Where the symbols take the objects:
ki: Q10->Q247, Q476->Q823, Q642->Q469, Q564->Q811, Q561->Q991, Q113->Q442, Q207->Q965, Q442->Q19, Q973->Q113, Q339->Q748, Q709->Q785, Q612->Q420, Q944->Q708, Q923->Q278, Q271->Q642, Q828->Q614, Q156->Q38, Q462->Q480, Q885->Q961, Q294->Q696, Q586->Q607, Q204->Q817, Q996->Q129, Q635->Q835, Q946->Q839, Q162->Q878, Q278->Q378, Q644->Q462, Q298->Q551, Q202->Q633, Q129->Q565, Q268->Q212, Q103->Q377, Q54->Q49, Q25->Q191, Q49->Q339, Q259->Q684, Q378->Q560, Q377->Q25, Q91->Q712, Q854->Q340, Q14->Q42, Q154->Q629, Q441->Q981, Q205->Q802, Q46->Q14, Q266->Q344, Q344->Q652, Q261->Q519, Q827->Q316, Q494->Q138, Q90->Q902, Q696->Q207, Q158->Q183, Q902->Q261, Q50->Q441, Q575->Q402, Q446->Q593, Q143->Q899, Q520->Q10, Q706->Q395, Q540->Q546, Q899->Q91, Q839->Q510, Q748->Q570, Q593->Q608, Q823->Q517, Q183->Q847, Q308->Q494, Q321->Q756, Q395->Q50, Q508->Q298, Q633->Q905, Q835->Q66, Q843->Q156, Q523->Q455, Q66->Q586, Q138->Q898, Q708->Q957, Q682->Q923, Q972->Q578, Q515->Q452, Q247->Q523, Q608->Q145, Q560->Q268, Q490->Q158, Q898->Q843, Q636->Q490, Q455->Q132, Q981->Q996, Q991->Q202, Q756->Q334, Q316->Q30, Q607->Q636, Q276->Q205, Q70->Q972, Q578->Q321, Q626->Q644, Q551->Q476, Q652->Q68, Q19->Q308, Q407->Q946, Q510->Q540, Q684->Q919, Q570->Q407, Q905->Q951, Q629->Q635, Q109->Q18, Q506->Q626, Q817->Q575, Q764->Q612, Q420->Q143, Q160->Q276, Q785->Q885, Q191->Q879, Q30->Q973, Q546->Q706, Q68->Q103, Q712->Q366, Q42->Q837, Q614->Q400, Q878->Q385, Q879->Q709, Q145->Q515, Q802->Q259, Q965->Q827, Q38->Q764, Q519->Q54, Q385->Q792, Q401->Q508, Q837->Q266, Q452->Q401, Q655->Q269, Q132->Q487, Q583->Q506, Q340->Q828, Q480->Q154, Q847->Q294, Q517->Q906, Q565->Q271, Q809->Q564, Q366->Q310, Q713->Q160, Q128->Q682, Q919->Q809, Q212->Q561, Q811->Q446, Q961->Q70, Q957->Q230, Q334->Q520, Q400->Q109, Q269->Q46, Q310->Q655, Q792->Q90, Q402->Q713, Q18->Q128, Q906->Q854, Q487->Q944, Q974->Q162, Q230->Q583, Q469->Q204, Q951->Q974
na: Q10->Q839, Q476->Q837, Q642->Q316, Q564->Q420, Q561->Q334, Q113->Q401, Q207->Q446, Q442->Q508, Q973->Q452, Q339->Q480, Q709->Q90, Q612->Q614, Q944->Q50, Q923->Q961, Q271->Q827, Q828->Q377, Q156->Q854, Q462->Q469, Q885->Q261, Q294->Q564, Q586->Q276, Q204->Q973, Q996->Q696, Q635->Q402, Q946->Q835, Q162->Q487, Q278->Q70, Q644->Q642, Q298->Q14, Q202->Q10, Q129->Q207, Q268->Q321, Q103->Q974, Q54->Q644, Q25->Q878, Q49->Q462, Q259->Q156, Q378->Q972, Q377->Q162, Q91->Q128, Q854->Q68, Q14->Q212, Q154->Q817, Q441->Q847, Q205->Q898, Q46->Q268, Q266->Q202, Q344->Q633, Q261->Q506, Q827->Q608, Q494->Q476, Q90->Q230, Q696->Q811, Q158->Q684, Q902->Q583, Q50->Q183, Q575->Q442, Q446->Q899, Q143->Q109, Q520->Q946, Q706->Q490, Q540->Q607, Q899->Q18, Q839->Q66, Q748->Q154, Q593->Q91, Q823->Q266, Q183->Q919, Q308->Q551, Q321->Q748, Q395->Q158, Q508->Q46, Q633->Q247, Q835->Q713, Q843->Q906, Q523->Q540, Q66->Q160, Q138->Q823, Q708->Q441, Q682->Q885, Q972->Q49, Q515->Q310, Q247->Q510, Q608->Q712, Q560->Q578, Q490->Q259, Q898->Q517, Q636->Q802, Q455->Q546, Q981->Q294, Q991->Q520, Q756->Q570, Q316->Q145, Q607->Q205, Q276->Q138, Q70->Q54, Q578->Q339, Q626->Q271, Q551->Q42, Q652->Q905, Q19->Q298, Q407->Q635, Q510->Q586, Q684->Q38, Q570->Q629, Q905->Q523, Q629->Q575, Q109->Q879, Q506->Q565, Q817->Q113, Q764->Q828, Q420->Q400, Q160->Q494, Q785->Q902, Q191->Q385, Q30->Q515, Q546->Q636, Q68->Q951, Q712->Q682, Q42->Q561, Q614->Q25, Q878->Q944, Q879->Q792, Q145->Q366, Q802->Q843, Q965->Q593, Q38->Q340, Q519->Q626, Q385->Q708, Q401->Q269, Q837->Q991, Q452->Q655, Q655->Q378, Q132->Q706, Q583->Q129, Q340->Q103, Q480->Q204, Q847->Q809, Q517->Q344, Q565->Q965, Q809->Q612, Q366->Q923, Q713->Q308, Q128->Q785, Q919->Q764, Q212->Q756, Q811->Q143, Q961->Q519, Q957->Q981, Q334->Q407, Q400->Q191, Q269->Q560, Q310->Q278, Q792->Q957, Q402->Q19, Q18->Q709, Q906->Q652, Q487->Q395, Q974->Q132, Q230->Q996, Q469->Q30, Q951->Q455
ne: Q10->Q202, Q476->Q494, Q642->Q644, Q564->Q294, Q561->Q42, Q113->Q817, Q207->Q129, Q442->Q575, Q973->Q204, Q339->Q578, Q709->Q18, Q612->Q809, Q944->Q878, Q923->Q366, Q271->Q626, Q828->Q764, Q156->Q259, Q462->Q49, Q885->Q682, Q294->Q981, Q586->Q510, Q204->Q480, Q996->Q230, Q635->Q407, Q946->Q520, Q162->Q377, Q278->Q310, Q644->Q54, Q298->Q19, Q202->Q266, Q129->Q583, Q268->Q46, Q103->Q340, Q54->Q70, Q25->Q614, Q49->Q972, Q259->Q490, Q378->Q655, Q377->Q828, Q91->Q593, Q854->Q156, Q14->Q298, Q154->Q748, Q441->Q708, Q205->Q607, Q46->Q508, Q266->Q823, Q344->Q517, Q261->Q885, Q827->Q271, Q494->Q160, Q90->Q709, Q696->Q996, Q158->Q395, Q902->Q785, Q50->Q944, Q575->Q629, Q446->Q207, Q143->Q811, Q520->Q991, Q706->Q132, Q540->Q523, Q899->Q446, Q839->Q10, Q748->Q321, Q593->Q965, Q823->Q138, Q183->Q50, Q308->Q713, Q321->Q268, Q395->Q487, Q508->Q442, Q633->Q344, Q835->Q946, Q843->Q802, Q523->Q905, Q66->Q839, Q138->Q276, Q708->Q385, Q682->Q712, Q972->Q378, Q515->Q30, Q247->Q633, Q608->Q827, Q560->Q269, Q490->Q706, Q898->Q205, Q636->Q546, Q455->Q951, Q981->Q957, Q991->Q837, Q756->Q212, Q316->Q642, Q607->Q540, Q276->Q586, Q70->Q278, Q578->Q560, Q626->Q519, Q551->Q308, Q652->Q906, Q19->Q402, Q407->Q334, Q510->Q247, Q684->Q158, Q570->Q756, Q905->Q652, Q629->Q570, Q109->Q143, Q506->Q261, Q817->Q154, Q764->Q919, Q420->Q564, Q160->Q66, Q785->Q128, Q191->Q400, Q30->Q469, Q546->Q455, Q68->Q854, Q712->Q608, Q42->Q551, Q614->Q612, Q878->Q25, Q879->Q109, Q145->Q316, Q802->Q636, Q965->Q565, Q38->Q684, Q519->Q961, Q385->Q191, Q401->Q113, Q837->Q476, Q452->Q973, Q655->Q452, Q132->Q974, Q583->Q902, Q340->Q38, Q480->Q339, Q847->Q441, Q517->Q898, Q565->Q506, Q809->Q847, Q366->Q145, Q713->Q835, Q128->Q91, Q919->Q183, Q212->Q14, Q811->Q696, Q961->Q923, Q957->Q792, Q334->Q561, Q400->Q420, Q269->Q401, Q310->Q515, Q792->Q879, Q402->Q635, Q18->Q899, Q906->Q843, Q487->Q162, Q974->Q103, Q230->Q90, Q469->Q462, Q951->Q68
vi: Q10->Q823, Q476->Q66, Q642->Q70, Q564->Q957, Q561->Q308, Q113->Q748, Q207->Q902, Q442->Q570, Q973->Q339, Q339->Q269, Q709->Q446, Q612->Q441, Q944->Q614, Q923->Q316, Q271->Q961, Q828->Q183, Q156->Q706, Q462->Q378, Q885->Q608, Q294->Q792, Q586->Q633, Q204->Q578, Q996->Q709, Q635->Q561, Q946->Q837, Q162->Q764, Q278->Q30, Q644->Q278, Q298->Q635, Q202->Q138, Q129->Q785, Q268->Q442, Q103->Q684, Q54->Q310, Q25->Q809, Q49->Q655, Q259->Q132, Q378->Q973, Q377->Q919, Q91->Q565, Q854->Q490, Q14->Q402, Q154->Q268, Q441->Q191, Q205->Q523, Q46->Q575, Q266->Q276, Q344->Q205, Q261->Q712, Q827->Q519, Q494->Q839, Q90->Q899, Q696->Q90, Q158->Q162, Q902->Q91, Q50->Q25, Q575->Q756, Q446->Q583, Q143->Q996, Q520->Q476, Q706->Q103, Q540->Q652, Q899->Q129, Q839->Q266, Q748->Q46, Q593->Q506, Q823->Q586, Q183->Q878, Q308->Q946, Q321->Q508, Q395->Q377, Q508->Q629, Q633->Q898, Q835->Q991, Q843->Q546, Q523->Q906, Q66->Q202, Q138->Q510, Q708->Q400, Q682->Q827, Q972->Q452, Q515->Q462, Q247->Q517, Q608->Q626, Q560->Q113, Q490->Q974, Q898->Q540, Q636->Q951, Q455->Q854, Q981->Q879, Q991->Q494, Q756->Q298, Q316->Q54, Q607->Q905, Q276->Q247, Q70->Q515, Q578->Q401, Q626->Q923, Q551->Q835, Q652->Q802, Q19->Q407, Q407->Q42, Q510->Q344, Q684->Q487, Q570->Q14, Q905->Q843, Q629->Q212, Q109->Q696, Q506->Q682, Q817->Q321, Q764->Q50, Q420->Q981, Q160->Q10, Q785->Q593, Q191->Q564, Q30->Q49, Q546->Q68, Q68->Q259, Q712->Q271, Q42->Q713, Q614->Q847, Q878->Q612, Q879->Q811, Q145->Q644, Q802->Q455, Q965->Q261, Q38->Q395, Q519->Q366, Q385->Q420, Q401->Q154, Q837->Q160, Q452->Q480, Q655->Q204, Q132->Q340, Q583->Q128, Q340->Q158, Q480->Q560, Q847->Q385, Q517->Q607, Q565->Q885, Q809->Q708, Q366->Q642, Q713->Q520, Q128->Q965, Q919->Q944, Q212->Q19, Q811->Q230, Q961->Q145, Q957->Q109, Q334->Q551, Q400->Q294, Q269->Q817, Q310->Q469, Q792->Q143, Q402->Q334, Q18->Q207, Q906->Q636, Q487->Q828, Q974->Q38, Q230->Q18, Q469->Q972, Q951->Q156
po: Q10->Q276, Q476->Q10, Q642->Q310, Q564->Q879, Q561->Q835, Q113->Q268, Q207->Q128, Q442->Q212, Q973->Q560, Q339->Q113, Q709->Q129, Q612->Q385, Q944->Q809, Q923->Q644, Q271->Q366, Q828->Q944, Q156->Q974, Q462->Q452, Q885->Q271, Q294->Q109, Q586->Q517, Q204->Q269, Q996->Q899, Q635->Q551, Q946->Q494, Q162->Q183, Q278->Q462, Q644->Q515, Q298->Q334, Q202->Q586, Q129->Q91, Q268->Q629, Q103->Q395, Q54->Q30, Q25->Q441, Q49->Q973, Q259->Q103, Q378->Q480, Q377->Q50, Q91->Q261, Q854->Q132, Q14->Q407, Q154->Q508, Q441->Q420, Q205->Q652, Q46->Q570, Q266->Q510, Q344->Q540, Q261->Q827, Q827->Q923, Q494->Q202, Q90->Q207, Q696->Q18, Q158->Q828, Q902->Q965, Q50->Q612, Q575->Q14, Q446->Q785, Q143->Q90, Q520->Q160, Q706->Q38, Q540->Q843, Q899->Q902, Q839->Q138, Q748->Q442, Q593->Q885, Q823->Q247, Q183->Q614, Q308->Q991, Q321->Q575, Q395->Q764, Q508->Q756, Q633->Q607, Q835->Q476, Q843->Q951, Q523->Q802, Q66->Q823, Q138->Q633, Q708->Q564, Q682->Q626, Q972->Q204, Q515->Q972, Q247->Q205, Q608->Q961, Q560->Q154, Q490->Q340, Q898->Q905, Q636->Q854, Q455->Q259, Q981->Q143, Q991->Q66, Q756->Q402, Q316->Q278, Q607->Q906, Q276->Q344, Q70->Q469, Q578->Q817, Q626->Q145, Q551->Q520, Q652->Q546, Q19->Q561, Q407->Q308, Q510->Q898, Q684->Q377, Q570->Q19, Q905->Q636, Q629->Q298, Q109->Q230, Q506->Q608, Q817->Q46, Q764->Q878, Q420->Q792, Q160->Q266, Q785->Q565, Q191->Q981, Q30->Q378, Q546->Q156, Q68->Q706, Q712->Q519, Q42->Q946, Q614->Q708, Q878->Q847, Q879->Q996, Q145->Q70, Q802->Q68, Q965->Q682, Q38->Q162, Q519->Q316, Q385->Q294, Q401->Q321, Q837->Q839, Q452->Q578, Q655->Q339, Q132->Q684, Q583->Q593, Q340->Q487, Q480->Q401, Q847->Q400, Q517->Q523, Q565->Q712, Q809->Q191, Q366->Q54, Q713->Q837, Q128->Q506, Q919->Q25, Q212->Q635, Q811->Q709, Q961->Q642, Q957->Q811, Q334->Q713, Q400->Q957, Q269->Q748, Q310->Q49, Q792->Q696, Q402->Q42, Q18->Q583, Q906->Q455, Q487->Q919, Q974->Q158, Q230->Q446, Q469->Q655, Q951->Q490

In the rows, 141 stands for zero.

The rows follow the links: the fewer symbols apart two objects are, the more alike their rows tend to be.

Each row is also shifted at random along 3 hidden directions that mean nothing.

Some objects, each with a row of numbers:
Q923:  185   132   124   141   141   108   148   157   123   119   149   176   116   148   159   119   157   159   182   124   162   161   146   147   163   146   144   139   162   122   160   122   117   188   132   155
Q259:  128   136   168   146   129   164   113   125   133   125   142   123   129   137   134   146   131   120   158   127   119   156   144   152   133   129   151   132   151   155   136   138   164   150   139   140
Q344:  181   152   149   144   167   152   162   117   162   172   158   135   149   122   144   141   152   164   104   144   117   146   123   159   150   151   111   157   136   130   130   134   142   100   146   123
Q706:  144   132   174   127   157   186   152   122   121   147   169   129   145   145   123   140   117   153    63   119   126   150   120   162   103   113   125   145   139   155   125   140   158    65   157    99
Q578:   96   147   141   140   111   132   132   168   139   136   123   156   147   153   127   155   121   167   137   167   168   122   148   130   127   145   156   151   136   145   138   146   155   122   149   144
Q570:  145   152   149   131   127   128   169   163   156   175   139   106   152   149   135   129   108   165    88   138   142   124   112   154   110   131   129   152   160   137   146   161   134    73   150   108
Q30:  185   135   127   151   134   140   167   139   142   160   135   150   166   145   143   147   144   136   116   140   154   140   151   109   155   143   142   128   143   135   148   169   113   157   130   141
Q204:   67   146   137   152    97   123   126   167   150   129    98   143   147   151   131   162   128   145   178   172   155   128   166   117   143   154   170   137   140   142   145   158   151   159   144   161
Q951:   40   149   166   135   118   152   113   147   136   140   148    70   151   153   118   162    94   120    82   139   130    97   117   149    75   108   152   142   119   195   124   156   181    77   155   111
Q480:   99   142   138   150   109   129   127   159   147   129   112   163   145   147   133   153   132   153   170   168   161   134   164   123   147   156   161   146   140   131   144   149   147   157   143   160
Q957:   81   116   141   134   140   126   139   150   127    96   134   137   110   148   151   118   139   141   185   118   128   176   150   164   145   131   149   131   157   126   158   128   138   154   149   144
Q401:  158   167   148   154   116   131   128   153   124   149   137   158   153   151   118   176   147   165   140   164   175   115   146   113   148   150   167   134   133   173   120   135   161   159   143   151
Q158:  146   147   160   144   171   155   159   121   121   153   147   133   138   139   135   168   163   144   141   142   109   157   137   140   154   145   133   122   130   157   123   128   148   148   148   137
Q266:  207   173   177   154   135   163   137   121   132   175   141   130   153   137   120   177   152   146   141   146   129   141   134   128   156   147   152   122   149   170   110   137   163   155   139   141
Q402:  190   148   139   174   123   133   150   118   165   161   138   142   161   127   150   156   152   156   129   151   133   144   152   127   171   163   134   144   146   132   143   160   133   162   129   143
Q160:  149   150   172   135   119   157   117   152   137   144   134   144   126   137   133   149   117   141   161   148   137   139   132   155   117   138   140   159   152   141   140   139   161   134   134   144
Q809:   83   127   119   120   150   146   114   142   158   116   138   119   133   137   144   103   134    98   161   131   142   134   141   157   128   132   149   142   140   132   150   134   142   129   144   146
Q316:  148   125   125   124   140   105   160   179   131   125   137   153   112   152   165   104   130   150   170   122   153   153   132   159   129   133   130   151   165   111   173   140   109   149   134   142
Q68:  213   128   152   158   142   174   100   101   142   121   162   166   130   120   149   133   155   113   170   123   130   165   155   148   163   143   139   146   149   137   140   128   150   191   121   160
Q629:  177   162   145   151   114   113   143   152   155   160   120   121   138   142   144   143   142   142   182   144   139   144   141   137   160   154   154   132   170   138   146   151   134   176   128   152
Q183:  151   146   122   138   177   140   132   124   145   139   142   144   134   124   154   144   176   105   184   148   125   140   146   137   166   156   130   133   120   141   136   120   134   189   131   166
Q407:  168   148   144   170   126   140   154   118   159   168   149   136   172   134   142   165   139   167    79   155   138   125   140   127   146   151   129   153   125   147   134   164   144   118   138   126
Q38:  164   140   165   141   169   170   162   114   120   152   155   142   140   136   133   159   157   151   120   130   111   166   135   147   148   137   129   128   135   153   123   128   151   131   148   127
Q827:   76   157   134   149   116   103   130   161   121   120   127   124   144   166   126   161   148   154   162   147   166   127   153   120   153   143   188   108   139   179   129   134   154   166   156   148
Q974:  114   139   171   142   140   159   134   130   127   131   133   120   127   143   135   154   139   133   167   131   108   166   140   152   140   134   148   124   151   151   135   134   160   147   147   139
Q981:  168   125   143   148   156   152   146   113   116   117   169   160   136   144   138   135   162   154   126   110   143   171   149   141   167   133   149   121   143   149   133   122   141   154   149   133
Q261:  142   130   122   135   147   150   141   136   142   127   147   170   154   146   127   123   151   153   131   135   174   147   158   129   162   142   162   127   145   133   134   132   137   132   154   139
Q843:  175   127   136   141   158   161   120   114   161   132   176   156   135   114   160   116   135   135   106   133   136   136   130   168   127   138   103   184   127   122   149   132   144   110   131   133
Q334:  131   150   142   176   111   125   135   126   163   151   129   132   156   132   148   170   140   151   133   162   131   130   152   126   153   158   141   149   132   146   142   163   147   157   133   146
Q899:  115    98   109    98   168   131   155   179   150   106   114   176    95   135   182    75   135   107   228   129   127   177   148   170   133   138   108   163   162    63   193   136    93   167   122   166
Q817:  210   161   150   142   135   146   143   148   121   161   162   173   153   149   122   160   143   181    96   150   180   120   129   127   139   142   145   150   137   161   120   130   150   122   145   132
Q395:  137   141   155   131   180   158   168   127   127   152   153   136   137   137   140   153   154   151   119   140   112   155   126   154   136   138   117   138   126   146   129   127   144   115   150   128
Q156:  173   124   163   139   146   179   120   115   135   127   164   150   130   129   140   127   131   130   129   119   128   162   138   162   131   125   130   151   150   135   140   134   151   127   138   132
Q756:  148   163   148   152   116   119   155   152   156   172   124   101   153   146   138   151   127   152   126   147   136   128   130   135   137   145   150   133   157   152   141   161   139   129   140   128
Q191:  117   119   130   136   144   151   119   127   146   107   148   138   131   139   139   108   142   120   158   116   144   162   152   154   150   130   156   130   155   132   145   128   144   145   147   142
Q109:   45   110   145    99   161   135   179   174   121   118   155   125   116   162   145   107   101   169    85   113   131   150   111   184    78   104   114   158   141   126   160   139   131    42   168    96
Q837:  158   139   161   143   117   152   107   146   143   129   136   168   122   129   146   141   124   139   176   151   140   143   144   155   127   146   132   173   149   125   151   138   155   154   124   157
Q10:  140   172   181   138   124   159   136   146   126   174   139   107   153   150   109   176   118   147   107   150   135   119   119   137   110   128   152   133   141   182   113   148   173   102   149   121
Q18:   73   129   125   117   157   122   159   174   125   133   119   122   128   155   151   139   135   111   167   142   132   131   135   136   117   128   137   128   131   140   157   148   120   155   138   146
Q269:  143   151   147   135   126   142   140   161   131   147   148   168   150   152   122   151   127   179   103   158   174   118   136   134   122   140   147   158   134   147   131   140   153   100   152   133
Q748:  210   158   149   134   137   140   145   156   129   159   159   167   141   146   130   141   138   175   116   144   172   128   125   141   134   140   139   155   150   146   132   130   142   120   141   133
Q54:  229   120   125   125   162   142   184   149   131   156   170   175   145   148   156   108   137   160    82   115   163   147   125   145   128   126   107   157   152   111   160   151    99   109   133   117
Q608:  135   143   130   142   140   129   146   144   124   127   154   155   150   158   125   141   149   172   117   133   176   137   148   129   153   140   165   126   139   156   128   127   143   130   161   133
Q792:   45   128   147   136   134   116   145   159   120   107   129   111   117   160   140   140   132   142   166   123   128   157   142   153   130   125   159   120   145   155   149   134   146   145   156   136
Q294:   42   123   147   127   134   133   140   154   129   108   140   108   126   157   133   122   118   144   128   117   134   150   136   161   114   118   157   127   148   151   145   138   151   101   163   119
Q712:  169   135   130   136   157   151   160   132   122   141   178   172   165   155   120   133   149   183    60   127   184   135   139   129   147   132   153   135   132   154   121   129   142    90   166   113
Q682:  169   122   120   136   149   143   139   136   142   113   152   192   138   139   141   106   157   162   153   127   175   167   161   142   172   148   151   140   155   110   144   120   129   147   148   150
Q420:  125   127   138   144   144   147   128   121   131   110   152   138   137   144   134   127   150   132   145   114   146   161   154   144   157   130   160   119   148   151   136   128   148   150   152   139

Complete each set of four: the symbols that take the first to the second take the third to the fourth, perhaps in another order.
Answers are names.
 190   168   151   144   121   121   135   160   133   158   137   142   137   148   133   150   143   157   163   147   161   131   133   133   149   148   156   137   159   153   135   135   145   164   134   149
to  150   167   146   177   108   115   146   131   160   171   121   102   165   141   139   178   147   143   142   157   130   130   149   115   167   161   161   120   145   165   133   165   143   174   136   145
as  268   170   161   170   157   163   146    91   143   181   152   155   156   122   133   172   187   152   151   145   124   164   146   125   200   168   141   120   149   153   109   126   149   191   131   154
to Q523

 127   150   171   127   117   153   121   161   141   144   126   132   123   142   132   142   110   141   165   148   131   140   128   161   108   132   139   159   158   136   142   141   160   120   138   140
to  142   162   168   138   137   147   147   140   151   166   128   111   137   136   130   151   134   149   153   149   112   149   127   153   140   146   141   137   156   144   130   141   155   122   147   133
as  113   151   142   152   111   134   130   155   138   138   122   160   155   149   127   164   135   162   144   168   166   122   156   118   144   152   163   140   132   149   133   148   154   146   147   152
to Q154

 180   136   129   137   151   124   158   148   117   130   169   171   135   153   141   127   151   179   115   125   174   147   135   143   148   136   141   142   146   141   143   123   126   134   148   130
to  142   141   130   142   137   111   145   156   121   122   150   159   132   156   138   137   151   168   147   130   170   144   144   137   154   140   159   131   148   149   141   125   135   156   149   143
as  142   130   138   143   160   125   158   142   109   120   145   153   120   150   153   149   164   140   169   125   131   164   146   137   158   136   138   120   136   144   146   127   127   188   138   150
to Q143

  49   154   139   130   159   123   144   154   139   142   117    95   130   145   143   161   148   115   179   160   107   126   132   142   130   143   139   127   117   163   136   134   151   153   147   151
to  116   135   131   150   137   145   107   121   142   111   140   125   141   140   136   130   154   105   175   124   145   149   161   133   165   139   173   112   146   157   134   129   151   181   143   158
as  147   154   149   121   124   130   141   176   133   148   145   153   132   152   128   133   119   174   125   147   169   123   122   152   112   135   142   162   152   139   142   135   148    99   147   130
to Q19

 111   147   161   147   110   145   112   154   143   138   136   140   138   138   137   160   111   146   134   161   141   119   137   148   106   139   136   169   129   150   142   150   165   123   136   141
to  142   146   149   132   156   144   158   136   171   159   136   128   130   122   150   125   137   159   141   146   108   156   124   174   138   152   111   164   152   110   146   135   141   100   144   129
as  126   161   165   162   100   139    99   144   135   139   126   135   139   141   133   186   133   133   171   168   141   117   149   127   133   148   158   146   130   171   131   147   170   182   130   162
to Q344

 127   137   166   146   128   164   112   125   132   123   137   124   126   138   137   145   132   117   169   128   118   159   145   152   135   130   152   132   152   153   138   137   162   158   138   144
to  147   150   143   157   162   133   134   122   134   132   119   146   119   126   157   165   190   117   245   151    99   175   162   136   195   169   143   114   138   138   137   118   142   241   127   184
as  131   126   127   145   122   137   153   152   156   142   113   157   152   144   148   133   131   134   151   149   149   147   162   123   146   145   145   141   150   111   161   169   119   150   134   148
to Q269

  93   149   147   149   128   141   105   131   152   134   150   103   142   132   143   152   126   118   124   146   130   112   130   151   114   134   139   155   119   168   136   143   168   129   136   138
to  194   136   172   149   157   181   141   105   120   144   162   150   139   134   132   152   154   141   122   122   121   169   142   146   153   132   136   127   144   153   124   131   155   143   143   131
as  152   147   144   139   129   145   143   154   132   147   150   175   154   149   123   153   131   181    98   157   176   120   139   132   128   141   143   157   131   146   128   141   152   104   151   132
to Q442

 111   136   132   143   122   140   163   154   147   157   121   132   169   155   133   151   121   144    99   152   153   123   148   113   126   134   149   135   134   140   146   177   128   112   145   128
to  126   142   142   137   125   143   142   158   138   141   140   170   151   149   127   149   124   176   107   161   173   122   142   136   125   141   145   159   131   139   136   144   150   102   153   134
as   88   124   117   104   178   141   138   155   161   126   140   136   119   127   161    97   136   111   163   140   124   139   127   174   116   137   110   167   133   104   161   128   128   110   140   144
to Q708

 123   152   155   140   133   128   137   145   169   145   106   119   114   125   151   131   144   138   223   151    99   169   142   168   158   161   139   145   171   112   152   135   147   163   137   158
to  135   151   134   160   144   129   118   119   168   140   144   127   137   118   158   148   156   130   162   155   119   133   142   149   153   160   127   159   125   141   140   133   151   163   129   156
as  107   121   123   118   163   124   158   167   126   123   125   147   115   147   164   123   145   116   188   133   129   153   141   145   131   133   125   139   138   118   168   139   111   170   132   153
to Q128

 192   135   123   140   176   144   163   132   114   146   148   162   146   145   149   154   175   116   150   137   145   144   147   113   161   141   135   117   123   150   138   138   114   195   129   154
to  115   147   121   142   142   147   138   138   137   149   123   129   173   154   121   159   154   106   139   150   162   119   160    95   156   141   176    99   125   169   123   154   139   167   146   150
as  135   126   158   128   169   157   155   132   134   131   137   151   113   131   152   129   151   143   176   131   103   183   140   168   147   142   119   143   150   114   146   124   138   142   142   144
to Q919

 116   160   145   147   102   103   140   169   162   153   101    99   131   145   148   137   127   135   196   148   128   139   139   145   144   151   157   134   173   133   157   158   136   165   135   151
to  181   193   158   170   116   123   156   135   126   203   144    83   186   162   110   203   146   154    78   153   154    96   123    97   147   143   174    98   131   217   100   163   157   142   146   119
as  241   106   120   134   160   165   178   130   156   149   155   205   152   128   159    98   143   152   108   126   158   170   152   139   155   144   106   164   157    76   166   159    93   128   125   135
to Q30

 112   146   137   157   107   131   125   152   143   134   114   161   150   147   132   164   140   153   169   169   163   130   166   114   155   157   168   137   138   143   137   149   151   168   142   163
to  130   173   154   148   111   123   129   164   122   152   133   137   153   160   115   180   136   165   132   164   173   105   137   119   132   146   171   132   132   185   118   139   163   143   149   145
as  148   119   122   122   146   123   150   160   136   110   154   183   116   148   150    98   141   175   150   122   169   161   144   164   144   139   138   156   160   107   160   119   124   126   150   137
to Q145

 280   156   144   157   147   150   169   117   147   186   167   158   164   132   141   143   157   168    92   132   151   147   133   130   168   152   129   142   157   137   131   147   124   137   132   128
to  202   159   150   147   139   143   177   134   149   192   161   119   172   147   129   149   128   173    51   138   147   121   116   134   129   136   131   143   144   155   127   161   136    81   147   100
as  155   145   169   151   157   163   150   115   118   146   146   132   138   140   130   170   159   142   142   134   110   165   141   139   157   137   143   118   137   164   120   131   155   155   147   137
to Q38

